Below is a small trained network, with its code and all its weights. Each question gives an input and a class and asks what happens when units are switched off, that is, made to give their printed mean instead of their output.

import numpy as np


def w(rows, s, z=0):
    codes = np.array(rows[::2]) - 128.0
    scale = np.full(codes.shape[1], s)
    scale[-1] = z or s
    return codes * scale


def f(y):
    return np.maximum(y, 0)


def log_softmax(a):
    a = a - a.max(-1, keepdims=True)
    return a - np.log(np.exp(a).sum(-1, keepdims=True))


def net(x, mask):
    res = np.array(x, float).reshape(1, 6) / 4 @ E
    y = f(res @ A[0][:, :-1].T + A[0][:, -1])
    res = res + np.where(mask, y, B[0][:, -1]) @ B[0][:, :-1]
    return log_softmax(res[-1] @ U[:, :-1].T + U[:, -1])


A, B = {}, {}
E = w([
[190,112,118,163,157,179,116],'x0',
[119,159,142,9,124,185,162],'x1',
[73,178,100,112,134,93,88],'x2',
[175,1,117,75,147,87,107],'x3',
[191,137,35,118,36,140,104],'x4',
[73,64,158,114,96,208,121],'x5',
],0.0093)
A[0] = w([
[183,155,73,101,2,103,97,62],'N0',
[152,132,128,162,122,175,179,227],'N1',
[81,189,122,167,93,146,124,106],'N2',
[172,187,159,136,140,136,103,248],'N3',
[46,148,213,113,107,184,152,166],'N4',
[176,187,104,45,199,243,115,144],'N5',
[149,110,125,196,195,159,110,133],'N6',
[126,94,153,226,112,98,87,160],'N7',
[204,165,108,110,166,59,214,125],'N8',
[78,60,81,145,89,205,182,146],'N9',
[129,29,104,77,110,100,55,151],'N10',
[167,116,96,151,65,148,93,80],'N11',
[150,155,152,21,183,143,211,150],'N12',
[149,93,94,89,172,80,124,102],'N13',
[146,89,40,70,48,246,148,142],'N14',
],0.0086,0.0016)
B[0] = w([
[92,138,229,189,164,148,66,237],'N0',
[88,91,80,50,130,152,172,182],'N1',
[174,135,64,131,87,187,182,196],'N2',
[50,93,78,125,126,190,183,184],'N3',
[134,158,125,120,118,129,118,242],'N4',
[134,120,138,156,68,43,129,233],'N5',
[83,111,153,170,115,42,147,186],'N6',
[139,232,117,149,87,92,135,210],'N7',
[51,93,101,47,254,193,106,203],'N8',
[128,164,51,106,241,156,103,205],'N9',
[176,169,111,120,137,157,228,244],'N10',
[79,91,170,143,176,79,115,193],'N11',
[139,106,165,186,74,41,124,236],'N12',
[181,134,137,29,136,157,247,188],'N13',
[108,154,136,166,152,75,95,254],'N14',
],0.0078,0.0079)
U = w([
[171,148,194,153,70,14,135,12],'0',
[113,138,255,141,166,94,102,9],'1',
[95,126,97,52,204,180,126,119],'2',
[173,144,82,73,97,167,204,239],'3',
[120,119,108,97,120,95,144,254],'4',
[73,64,135,120,100,74,138,128],'5',
],0.0097,0.00054)

Each question gives the input, the list of numbers given to net, and the class t.
The units are the neurons (one row each of A and B). Each row of codes is followed by its name. A weight is (code - 128) times the scale printed after its matrix; where a second scale follows, it is the last column's (A, B and U).
mask holds one flag per neuron, in row order. A switched-off neuron (its flag False) gives its mean, the last column of its row in B, instead of its output. The means were averaged over made-up inputs and are rounded, as every weight is.
A unit's drop is (log p(t) with every unit on - log p(t) with that unit switched off) / (log p(t) with every unit on - log p(t) with every unit switched off).
The circuit of an input: a set's keep is (log p(t) with only the set's units on - log p(t) with every unit switched off) / (log p(t) with every unit on - log p(t) with every unit switched off). Starting from the 12 units with the biggest drops (on a tie, the unit counted first), units are removed one at a time, each time the one whose removal leaves the highest keep (on an exact tie, the one counted first), for as long as the keep stays at least 0.8.
units of the circuit, in order: the units of the circuit, biggest drop first
most important unit: the unit with the biggest drop
top k neurons: the k neurons with the biggest drops, biggest first
input [3,0,2,-8,-7,-2], class 3: units of the circuit, in order => N2, N0
input [8,-1,-2,0,-4,4], class 5: most important unit => N6
input [-8,0,3,8,0,1], class 3: units of the circuit, in order => N10, N13
input [2,-3,4,-2,6,5], class 1: top 3 neurons => N0, N11, N14
input [-5,-1,-4,-1,-1,-5], class 2: units of the circuit, in order => N8, N5
input [-1,0,4,8,2,-7], class 3: top 4 neurons => N13, N10, N9, N14
input [7,0,0,-8,0,-1], class 3: units of the circuit, in order => N2, N0
input [2,-5,4,4,6,8], class 2: top 3 neurons => N9, N12, N5
input [-1,1,5,8,8,1], class 1: top 2 neurons => N0, N14
input [-2,-5,-8,0,8,-6], class 1: units of the circuit, in order => N0, N8
input [6,8,-2,2,7,3], class 0: units of the circuit, in order => N5, N14
input [0,7,-3,5,0,-2], class 0: top 2 neurons => N12, N5
input [-8,-1,-8,8,8,-4], class 1: top 3 neurons => N0, N11, N14
input [2,-6,-3,2,-5,2], class 0: most important unit => N7
input [1,-5,-7,8,0,-2], class 3: units of the circuit, in order => N10, N13
input [2,7,-1,0,7,7], class 0: top 3 neurons => N5, N14, N8
input [2,3,5,5,0,-4], class 3: units of the circuit, in order => N13, N14
input [0,0,0,4,8,6], class 1: units of the circuit, in order => N0, N14
input [-3,-1,6,7,5,7], class 2: units of the circuit, in order => N9, N12
input [-4,1,6,-2,6,8], class 2: top 4 neurons => N9, N12, N5, N2
